Below are the code and all the weights of a small trained network. Each question names an input and a class and asks about switching units off, where a switched-off unit gives its printed mean instead of its output.

import numpy as np


def w(rows, s, z=0):
    codes = np.array(rows[::2]) - 128.0
    scale = np.full(codes.shape[1], s)
    scale[-1] = z or s
    return codes * scale


def f(y):
    return np.maximum(y, 0)


def log_softmax(a):
    a = a - a.max(-1, keepdims=True)
    return a - np.log(np.exp(a).sum(-1, keepdims=True))


def net(x, mask):
    res = np.array(x, float).reshape(1, 3) / 4 @ E
    y = f(res @ A[0][:, :-1].T + A[0][:, -1])
    res = res + np.where(mask, y, B[0][:, -1]) @ B[0][:, :-1]
    return log_softmax(res[-1] @ U[:, :-1].T + U[:, -1])


A, B = {}, {}
E = w([
[214,181,254,163,57],'x0',
[237,212,25,64,186],'x1',
[119,184,75,36,5],'x2',
],0.0084)
A[0] = w([
[86,70,186,125,137,183],'n1',
[119,145,76,141,66,91],'n2',
[97,129,132,157,133,69],'n3',
[136,126,165,152,159,3],'n4',
[209,177,204,153,125,122],'n5',
[181,130,192,121,90,147],'n6',
[156,101,159,170,208,64],'n7',
[26,195,166,147,74,118],'n8',
[154,67,137,160,185,111],'n9',
[181,168,129,213,105,66],'n10',
[169,90,117,157,146,79],'n11',
[167,245,47,116,135,83],'n12',
[75,89,190,207,77,186],'n13',
[63,34,168,117,105,116],'n14',
[115,145,182,124,195,55],'n15',
[111,182,159,165,186,74],'n16',
[97,38,33,114,158,41],'n17',
[60,55,102,119,194,162],'n18',
[59,197,84,90,161,115],'n19',
[153,146,132,78,139,139],'n20',
[204,141,52,129,183,99],'n21',
[86,123,61,136,175,44],'n22',
[102,94,149,110,144,165],'n23',
[172,84,149,174,181,109],'n24',
[174,131,141,174,115,32],'n25',
[179,155,197,161,90,104],'n26',
[77,224,189,50,71,127],'n27',
[180,124,170,146,106,77],'n28',
[206,160,106,116,176,67],'n29',
[126,172,70,115,114,118],'n30',
],0.012,0.0029)
B[0] = w([
[219,183,95,91,186,209],'n1',
[19,146,194,87,94,167],'n2',
[69,110,119,184,154,150],'n3',
[44,139,164,109,138,155],'n4',
[68,44,99,136,220,228],'n5',
[8,58,135,108,165,204],'n6',
[139,154,210,41,47,193],'n7',
[149,195,195,115,153,198],'n8',
[91,183,192,37,76,188],'n9',
[75,54,67,162,188,179],'n10',
[163,193,170,70,82,152],'n11',
[165,160,167,128,175,239],'n12',
[191,207,135,148,190,251],'n13',
[190,238,165,241,182,220],'n14',
[80,162,211,83,34,161],'n15',
[90,178,182,84,2,161],'n16',
[10,40,151,155,174,216],'n17',
[81,126,110,130,194,226],'n18',
[111,130,138,82,188,186],'n19',
[117,168,150,115,171,169],'n20',
[199,207,146,179,169,220],'n21',
[47,65,130,136,194,188],'n22',
[82,148,104,151,175,165],'n23',
[93,181,191,21,97,189],'n24',
[65,68,154,110,159,160],'n25',
[104,52,166,160,220,214],'n26',
[69,139,246,72,140,214],'n27',
[72,82,145,177,202,179],'n28',
[214,176,129,166,197,200],'n29',
[80,171,197,117,149,181],'n30',
],0.0061,0.012)
U = w([
[62,33,102,112,176,123],'0',
[84,135,149,2,75,198],'1',
[203,171,98,211,171,138],'2',
[123,129,99,135,123,178],'3',
[187,85,24,207,3,3],'4',
[223,4,57,198,62,3],'5',
],0.0079,0.0033)

Each question gives the input, the list of numbers given to net, and the class t.
The units are the neurons (one row each of A and B). Each row of codes is followed by its name. A weight is (code - 128) times the scale printed after its matrix; where a second scale follows, it is the last column's (A, B and U).
mask holds one flag per neuron, in row order. A switched-off neuron (its flag False) gives its mean, the last column of its row in B, instead of its output. The means were averaged over made-up inputs and are rounded, as every weight is.
A unit's drop is (log p(t) with every unit on - log p(t) with that unit switched off) / (log p(t) with every unit on - log p(t) with every unit switched off).
The circuit of an input: a set's keep is (log p(t) with only the set's units on - log p(t) with every unit switched off) / (log p(t) with every unit on - log p(t) with every unit switched off). Starting from the 12 units with the biggest drops (on a tie, the unit counted first), units are removed one at a time, each time the one whose removal leaves the highest keep (on an exact tie, the one counted first), for as long as the keep stays at least 0.8.
circuit, biggest first: the units of the circuit, biggest drop first
k most important neurons: the k neurons with the biggest drops, biggest first
drop when u is switched off: that unit's drop, to one decimal
input [8,4,-8], class 0: 3 most important neurons -> n5, n10, n26
input [4,-7,-7], class 1: 3 most important neurons -> n24, n7, n9
input [4,-5,4], class 2: circuit, biggest first -> n13, n14
input [-6,-8,-2], class 2: circuit, biggest first -> n14
input [7,2,-8], class 1: 3 most important neurons -> n7, n24, n16
input [4,3,1], class 0: 2 most important neurons -> n14, n13
input [8,-8,6], class 0: 2 most important neurons -> n6, n26
input [4,-7,-5], class 2: 3 most important neurons -> n13, n14, n1
input [7,-8,0], class 2: 2 most important neurons -> n13, n14
input [-2,-6,-5], class 2: drop when n13 is switched off -> 0.3
input [2,7,-7], class 1: drop when n24 is switched off -> 0.4
input [8,7,-6], class 0: drop when n5 is switched off -> 0.3
input [-7,8,-8], class 1: drop when n24 is switched off -> 0.2
input [-6,8,4], class 2: circuit, biggest first -> n21
